Here is a tiny trained network, its code and every weight. The questions are about switching its units off for an input and a class, where a switched-off unit gives its printed mean instead of its output.

import numpy as np


def w(rows, s, z=0):
    codes = np.array(rows[::2]) - 128.0
    scale = np.full(codes.shape[1], s)
    scale[-1] = z or s
    return codes * scale


def norm(h):
    return h / np.sqrt((h * h).mean(-1, keepdims=True) + 1e-5)


def f(y):
    return np.maximum(y, 0)


def log_softmax(a):
    a = a - a.max(-1, keepdims=True)
    return a - np.log(np.exp(a).sum(-1, keepdims=True))


def net(x, mask):
    res = np.array(x, float).reshape(1, 6) / 4 @ E
    u = 0
    for l in range(2):
        y = f(norm(res) @ A[l][:, :-1].T + A[l][:, -1])
        res = res + np.where(mask[u : u + 6], y, B[l][:, -1]) @ B[l][:, :-1]
        u += 6
    return log_softmax(norm(res)[-1] @ U[:, :-1].T + U[:, -1])


A, B = {}, {}
E = w([
[217,253,83,164,116,108,131],'x0',
[141,143,105,182,133,223,8],'x1',
[162,79,74,153,78,155,100],'x2',
[178,152,139,150,48,190,196],'x3',
[177,112,120,148,101,77,119],'x4',
[206,158,172,53,167,100,103],'x5',
],0.0062)
A[0] = w([
[144,209,123,173,197,43,137,56],'L0N1',
[162,176,129,180,66,161,104,14],'L0N2',
[251,150,134,145,104,132,127,103],'L0N3',
[2,79,9,132,14,204,57,183],'L0N4',
[66,102,89,97,151,111,117,1],'L0N5',
[170,84,237,107,113,210,124,192],'L0N6',
],0.005,0.0025)
B[0] = w([
[63,92,131,200,95,105,165,186],'L0N1',
[189,158,98,28,191,108,132,171],'L0N2',
[168,142,88,103,160,136,37,199],'L0N3',
[160,159,154,181,194,93,239,254],'L0N4',
[205,83,181,86,54,102,68,142],'L0N5',
[73,90,134,85,253,73,194,219],'L0N6',
],0.0055,0.0044)
A[1] = w([
[170,92,196,86,114,216,139,188],'L1N1',
[131,23,201,75,227,138,128,252],'L1N2',
[55,85,61,254,127,164,160,100],'L1N3',
[108,90,115,201,98,172,61,108],'L1N4',
[54,164,94,159,189,159,160,150],'L1N5',
[89,235,98,141,132,96,161,168],'L1N6',
],0.0066,0.0022)
B[1] = w([
[51,48,85,58,194,43,148,170],'L1N1',
[108,163,2,43,147,32,59,254],'L1N2',
[173,77,252,207,163,117,106,186],'L1N3',
[117,75,185,138,92,107,190,147],'L1N4',
[123,137,205,148,144,232,14,189],'L1N5',
[109,64,136,107,147,138,87,194],'L1N6',
],0.0064,0.0073)
U = w([
[63,60,206,227,190,171,125,187],'0',
[248,244,56,123,154,182,34,147],'1',
[49,61,47,12,211,3,126,224],'2',
[191,162,104,168,72,135,248,66],'3',
[44,168,134,51,40,208,157,3],'4',
],0.0082,0.0055)

Each question gives the input, the list of numbers given to net, and the class t.
The units are the neurons (one row each of A and B). Each row of codes is followed by its name. A weight is (code - 128) times the scale printed after its matrix; where a second scale follows, it is the last column's (A, B and U).
mask holds one flag per neuron, layer by layer. A switched-off neuron (its flag False) gives its mean, the last column of its row in B, instead of its output. The means were averaged over made-up inputs and are rounded, as every weight is.
A unit's drop is (log p(t) with every unit on - log p(t) with that unit switched off) / (log p(t) with every unit on - log p(t) with every unit switched off).
The circuit of an input: a set's keep is (log p(t) with only the set's units on - log p(t) with every unit switched off) / (log p(t) with every unit on - log p(t) with every unit switched off). Starting from all 12 units, units are removed one at a time, each time the one whose removal leaves the highest keep (on an exact tie, the one counted first), for as long as the keep stays at least 0.8.
circuit, biggest first: the units of the circuit, biggest drop first
top k neurons: the k neurons with the biggest drops, biggest first
top k neurons in layer l: the k neurons of layer l with the biggest drops, biggest first
drop when u is switched off: that unit's drop, to one decimal
input [2,-7,1,4,5,5], class 3: top 2 neurons	L1N2, L0N6
input [3,0,1,-2,6,-5], class 0: top 2 neurons in layer 1	L1N2, L1N3
input [5,-2,5,3,-7,-4], class 0: circuit, biggest first	L1N3
input [2,3,-4,-3,-2,0], class 0: top 2 neurons in layer 0	L0N1, L0N6
input [2,-2,5,2,8,3], class 1: top 2 neurons in layer 1	L1N2, L1N1
input [0,8,3,0,-7,1], class 0: circuit, biggest first	L1N4, L1N2
input [-1,7,2,8,0,8], class 2: top 2 neurons	L1N1, L0N6
input [-2,3,5,6,8,4], class 2: top 3 neurons	L1N1, L0N6, L1N5
input [2,-3,5,0,7,8], class 1: circuit, biggest first	L1N1, L0N3, L0N6
input [0,-7,-8,1,0,-5], class 0: top 3 neurons in layer 0	L0N6, L0N2, L0N3
input [-6,8,3,5,6,5], class 2: drop when L1N3 is switched off	0.0
input [5,-1,7,-4,1,-7], class 0: drop when L1N3 is switched off	0.1
input [-3,6,8,2,-2,7], class 2: drop when L1N1 is switched off	0.1
input [5,3,-3,2,-7,-5], class 0: circuit, biggest first	L1N2
input [6,-5,-1,-4,0,-7], class 0: drop when L1N2 is switched off	0.1
